Below are the code and all the weights of a small trained network. Each question names an input and a class and asks about switching units off, where a switched-off unit gives its printed mean instead of its output.

import numpy as np


def w(rows, s, z=0):
    codes = np.array(rows[::2]) - 128.0
    scale = np.full(codes.shape[1], s)
    scale[-1] = z or s
    return codes * scale


def norm(h):
    return h / np.sqrt((h * h).mean(-1, keepdims=True) + 1e-5)


def f(y):
    return np.maximum(y, 0)


def log_softmax(a):
    a = a - a.max(-1, keepdims=True)
    return a - np.log(np.exp(a).sum(-1, keepdims=True))


def net(x, mask):
    res = np.array(x, float).reshape(1, 4) / 4 @ E
    u = 0
    for l in range(4):
        y = f(norm(res) @ A[l][:, :-1].T + A[l][:, -1])
        res = res + np.where(mask[u : u + 10], y, B[l][:, -1]) @ B[l][:, :-1]
        u += 10
    return log_softmax(norm(res)[-1] @ U[:, :-1].T + U[:, -1])


A, B = {}, {}
E = w([
[72,3,36],'x0',
[241,14,223],'x1',
[133,127,126],'x2',
[127,129,126],'x3',
],0.0052)
A[0] = w([
[86,94,46,35],'0.n0',
[105,140,143,79],'0.n1',
[199,131,117,68],'0.n2',
[250,122,86,130],'0.n3',
[149,90,58,144],'0.n4',
[170,46,125,195],'0.n5',
[133,109,238,252],'0.n6',
[183,132,137,107],'0.n7',
[58,139,62,86],'0.n8',
[120,114,72,114],'0.n9',
],0.011,0.0019)
B[0] = w([
[89,160,217,215],'0.n0',
[63,163,138,139],'0.n1',
[121,114,111,168],'0.n2',
[103,140,124,204],'0.n3',
[3,195,151,199],'0.n4',
[118,122,78,248],'0.n5',
[125,135,39,255],'0.n6',
[103,65,105,177],'0.n7',
[142,141,63,228],'0.n8',
[107,175,149,180],'0.n9',
],0.0072,0.0053)
A[1] = w([
[49,2,119,106],'1.n0',
[62,111,133,130],'1.n1',
[200,186,170,190],'1.n2',
[160,26,175,236],'1.n3',
[71,49,160,160],'1.n4',
[46,104,199,76],'1.n5',
[111,102,24,191],'1.n6',
[138,152,177,7],'1.n7',
[153,187,102,78],'1.n8',
[30,112,136,153],'1.n9',
],0.0086,0.0018)
B[1] = w([
[91,149,115,221],'1.n0',
[176,130,130,187],'1.n1',
[48,181,156,173],'1.n2',
[58,78,83,179],'1.n3',
[66,240,119,176],'1.n4',
[127,181,194,165],'1.n5',
[70,121,254,254],'1.n6',
[180,197,140,132],'1.n7',
[171,190,136,176],'1.n8',
[116,58,164,222],'1.n9',
],0.0068,0.0055)
A[2] = w([
[120,87,128,132],'2.n0',
[157,62,110,85],'2.n1',
[63,128,92,169],'2.n2',
[150,157,199,254],'2.n3',
[230,191,196,220],'2.n4',
[108,156,151,194],'2.n5',
[136,119,229,148],'2.n6',
[92,112,123,124],'2.n7',
[34,152,167,198],'2.n8',
[250,118,185,243],'2.n9',
],0.011,0.0023)
B[2] = w([
[133,49,124,145],'2.n0',
[98,91,102,138],'2.n1',
[198,140,151,192],'2.n2',
[119,62,149,164],'2.n3',
[30,56,218,158],'2.n4',
[193,49,196,175],'2.n5',
[119,110,105,148],'2.n6',
[101,89,54,159],'2.n7',
[253,147,163,245],'2.n8',
[53,162,36,134],'2.n9',
],0.0064,0.012)
A[3] = w([
[156,209,93,94],'3.n0',
[199,116,95,34],'3.n1',
[152,175,102,222],'3.n2',
[59,138,133,78],'3.n3',
[191,202,30,6],'3.n4',
[131,165,140,152],'3.n5',
[155,177,119,78],'3.n6',
[192,252,155,127],'3.n7',
[214,87,161,145],'3.n8',
[85,143,70,144],'3.n9',
],0.013,0.0018)
B[3] = w([
[164,104,86,156],'3.n0',
[122,44,181,140],'3.n1',
[132,88,6,150],'3.n2',
[219,109,182,147],'3.n3',
[59,152,230,137],'3.n4',
[179,64,96,171],'3.n5',
[2,30,118,152],'3.n6',
[120,34,85,254],'3.n7',
[218,154,10,213],'3.n8',
[111,76,42,133],'3.n9',
],0.0049,0.008)
U = w([
[83,89,53,130],'0',
[167,107,140,135],'1',
[160,123,137,153],'2',
[84,149,176,142],'3',
[192,193,118,89],'4',
[86,251,73,3],'5',
],0.025,0.019)

Each question gives the input, the list of numbers given to net, and the class t.
The units are the neurons (one row each of A and B). Each row of codes is followed by its name. A weight is (code - 128) times the scale printed after its matrix; where a second scale follows, it is the last column's (A, B and U).
mask holds one flag per neuron, layer by layer. A switched-off neuron (its flag False) gives its mean, the last column of its row in B, instead of its output. The means were averaged over made-up inputs and are rounded, as every weight is.
A unit's drop is (log p(t) with every unit on - log p(t) with that unit switched off) / (log p(t) with every unit on - log p(t) with every unit switched off).
The circuit of an input: a set's keep is (log p(t) with only the set's units on - log p(t) with every unit switched off) / (log p(t) with every unit on - log p(t) with every unit switched off). Starting from the 12 units with the biggest drops (on a tie, the unit counted first), units are removed one at a time, each time the one whose removal leaves the highest keep (on an exact tie, the one counted first), for as long as the keep stays at least 0.8.
circuit, biggest first: the units of the circuit, biggest drop first
most important unit: the unit with the biggest drop
top k neurons: the k neurons with the biggest drops, biggest first
top k neurons in layer l: the k neurons of layer l with the biggest drops, biggest first
input [-8,3,7,-7], class 3: most important unit -> 2.n4
input [5,-4,7,3], class 2: circuit, biggest first -> (0.n0 0.n6 2.n8 2.n2)
input [-6,1,-5,1], class 3: top 3 neurons -> (2.n4 1.n8 2.n8)
input [8,8,3,3], class 0: top 2 neurons in layer 0 -> (0.n5 0.n0)
input [-8,3,-3,-3], class 3: top 2 neurons -> (2.n4 2.n8)
input [6,-2,6,8], class 1: circuit, biggest first -> (2.n8 2.n2 1.n6)
input [7,-4,8,-8], class 1: top 2 neurons in layer 0 -> (0.n8 0.n7)
input [-7,-7,-4,-3], class 0: circuit, biggest first -> (3.n7 0.n0 3.n6)
input [-7,-6,4,-3], class 3: top 2 neurons -> (0.n6 2.n4)
input [-8,3,2,3], class 3: top 4 neurons in layer 2 -> (2.n4 2.n8 2.n2 2.n9)
input [7,6,5,-1], class 3: top 2 neurons in layer 2 -> (2.n5 2.n3)
input [-8,-4,5,7], class 3: top 3 neurons -> (2.n4 2.n8 3.n8)
input [-3,7,-6,-4], class 0: top 2 neurons -> (0.n4 2.n8)
input [-5,8,1,-1], class 0: top neuron -> (2.n8)
input [-5,7,0,5], class 0: top 2 neurons -> (2.n8 0.n4)
input [8,-3,-7,-2], class 3: top 2 neurons in layer 0 -> (0.n4 0.n0)
input [-6,-5,-8,-1], class 2: top 2 neurons in layer 2 -> (2.n4 2.n5)
input [-4,-4,7,6], class 2: top 4 neurons in layer 1 -> (1.n3 1.n0 1.n4 1.n8)
input [-3,-3,4,2], class 2: top 2 neurons -> (2.n4 1.n3)
input [-2,-4,0,7], class 1: most important unit -> 0.n6
input [6,7,2,6], class 0: top 2 neurons in layer 0 -> (0.n0 0.n5)
input [5,-2,6,2], class 2: top 2 neurons -> (2.n8 2.n4)
input [2,-5,-6,-6], class 1: top 2 neurons in layer 2 -> (2.n8 2.n5)
input [-4,5,4,1], class 0: top 3 neurons in layer 1 -> (1.n4 1.n2 1.n0)
input [7,-2,0,-3], class 3: top 2 neurons -> (0.n4 3.n8)
input [-2,2,-2,2], class 4: top 2 neurons in layer 3 -> (3.n8 3.n7)
